Below is a small trained network, with its code and all its weights. Each question gives an input and a target symbol and asks what happens when units are switched off, that is, made to give their printed mean instead of their output.

import numpy as np


def w(rows, s, z=0):
    codes = np.array(rows[::2]) - 128.0
    scale = np.full(codes.shape[1], s)
    scale[-1] = z or s
    return codes * scale


def f(y):
    return np.maximum(y, 0)


def softmax(a):
    e = np.exp(a - a.max(-1, keepdims=True))
    return e / e.sum(-1, keepdims=True)


def log_softmax(a):
    a = a - a.max(-1, keepdims=True)
    return a - np.log(np.exp(a).sum(-1, keepdims=True))


def net(x, mask):
    ids = ['αγδθμστ'.index(c) for c in x.split()]
    T = len(ids)
    res = E[ids] + P[:T]
    u = 0
    for l in range(2):
        q, k, v = (res @ M[l].T for M in (Q, K, V))
        z = softmax(np.where(np.tri(T) > 0, q @ k.T / 3**0.5, -1e9)) @ v
        res = res + np.where(mask[u], z, O[l][:, -1]) @ O[l][:, :-1]
        u += 1
        y = f(res @ A[l][:, :-1].T + A[l][:, -1])
        res = res + np.where(mask[u : u + 4], y, B[l][:, -1]) @ B[l][:, :-1]
        u += 4
    return log_softmax(res[-1] @ U[:, :-1].T + U[:, -1])


Q, K, V, O, A, B = {}, {}, {}, {}, {}, {}
E = w([
[150,161,161],'α',
[165,107,98],'γ',
[99,3,137],'δ',
[77,101,172],'θ',
[250,4,180],'μ',
[111,117,162],'σ',
[145,42,82],'τ',
],0.022)
P = w([
[114,7,167],'0',
[145,81,170],'1',
[140,104,174],'2',
[139,109,160],'3',
[136,115,153],'4',
[131,121,143],'5',
[128,132,131],'6',
[125,142,122],'7',
[121,150,117],'8',
[116,158,115],'9',
[107,164,120],'10',
[108,175,111],'11',
[114,184,95],'12',
[115,189,90],'13',
],0.013)
Q[0] = w([
[108,232,88],'L0H1',
[155,65,157],'L0H1',
[77,254,127],'L0H1',
],0.0087)
K[0] = w([
[129,185,94],'L0H1',
[180,254,181],'L0H1',
[105,158,158],'L0H1',
],0.009)
V[0] = w([
[50,193,3],'L0H1',
[253,133,179],'L0H1',
[159,46,184],'L0H1',
],0.0047)
O[0] = w([
[84,8,152,10],'L0H1',
[1,167,140,190],'L0H1',
[122,71,13,216],'L0H1',
],0.0079,0.012)
A[0] = w([
[2,127,101,111],'L0N1',
[127,47,230,153],'L0N2',
[183,60,195,254],'L0N3',
[60,242,97,216],'L0N4',
],0.0081,0.0065)
B[0] = w([
[79,197,108,177],'L0N1',
[216,95,134,146],'L0N2',
[249,122,202,202],'L0N3',
[170,187,56,255],'L0N4',
],0.011,0.0079)
Q[1] = w([
[98,179,96],'L1H1',
[90,114,126],'L1H1',
[249,155,108],'L1H1',
],0.02)
K[1] = w([
[182,150,121],'L1H1',
[123,114,185],'L1H1',
[119,140,7],'L1H1',
],0.019)
V[1] = w([
[53,187,86],'L1H1',
[254,74,228],'L1H1',
[90,100,105],'L1H1',
],0.0075)
O[1] = w([
[200,207,2,36],'L1H1',
[159,138,165,254],'L1H1',
[187,193,132,42],'L1H1',
],0.0063,0.0045)
A[1] = w([
[218,2,134,22],'L1N1',
[140,192,127,2],'L1N2',
[13,175,86,49],'L1N3',
[19,127,47,112],'L1N4',
],0.0084,0.0081)
B[1] = w([
[109,185,105,254],'L1N1',
[175,170,174,154],'L1N2',
[177,92,253,193],'L1N3',
[138,67,112,221],'L1N4',
],0.012,0.0085)
U = w([
[207,87,208,170],'α',
[143,140,170,235],'γ',
[58,200,202,82],'δ',
[131,33,124,65],'θ',
[108,251,167,7],'μ',
[76,136,96,97],'σ',
[119,45,184,83],'τ',
],0.011,0.013)

Each question gives the input, a string of symbols that net reads in full, and the target symbol t.
The units are the heads (3 rows each of Q, K, V and O) and the neurons (one row each of A and B). Each row of codes is followed by its name. A weight is (code - 128) times the scale printed after its matrix; where a second scale follows, it is the last column's (O, A, B and U).
mask holds one flag per unit, layer by layer, with each layer's heads first. A switched-off unit (its flag False) gives its mean, the last column of its rows in O or B, instead of its output. The means were averaged over made-up inputs and are rounded, as every weight is.
A unit's drop is (log p(t) with every unit on - log p(t) with that unit switched off) / (log p(t) with every unit on - log p(t) with every unit switched off).
The circuit of an input: a set's keep is (log p(t) with only the set's units on - log p(t) with every unit switched off) / (log p(t) with every unit on - log p(t) with every unit switched off). Starting from all 10 units, units are removed one at a time, each time the one whose removal leaves the highest keep (on an exact tie, the one counted first), for as long as the keep stays at least 0.8.
circuit, biggest first: the units of the circuit, biggest drop first
k most important neurons: the k neurons with the biggest drops, biggest first
k most important neurons of layer l: the k neurons of layer l with the biggest drops, biggest first
drop when u is switched off: that unit's drop, to one decimal
input μ α θ, target δ: 3 most important neurons of layer 0 -> (L0N3 L0N1 L0N2)
input δ α τ θ, target α: circuit, biggest first -> (L0H1 L1N1)
input γ α α γ τ μ γ σ α σ γ, target σ: 4 most important neurons -> (L0N3 L1N3 L0N1 L1N2)
input γ τ θ μ τ τ σ γ τ τ α δ, target τ: circuit, biggest first -> (L0N3 L1H1)
input α μ σ γ μ μ δ θ μ γ μ γ τ, target θ: circuit, biggest first -> (L1N4 L0N3 L1N1)
input α γ δ τ δ μ δ δ, target τ: circuit, biggest first -> (L0N3 L1H1 L0N4)
input σ τ θ μ γ, target σ: most important neuron of layer 0 -> (L0N3)
input μ α τ μ α α α α α γ σ, target α: 4 most important neurons -> (L1N3 L0N4 L0N3 L1N1)
input γ μ γ θ, target δ: 3 most important neurons -> (L0N3 L0N1 L0N4)
input μ γ α, target μ: 3 most important neurons -> (L0N4 L1N2 L1N4)
input μ τ α, target μ: 2 most important neurons -> (L0N4 L1N2)
input τ α θ, target α: 2 most important neurons -> (L0N2 L0N3)
input θ τ α, target α: 2 most important neurons of layer 0 -> (L0N3 L0N1)
input τ τ α, target α: most important neuron -> (L1N1)
input γ δ τ σ, target α: drop when L0H1 is switched off -> 1.7
input μ μ α δ α δ τ τ δ μ σ τ, target θ: drop when L0N4 is switched off -> 0.1
input μ θ σ μ α μ μ, target γ: drop when L1H1 is switched off -> 0.2
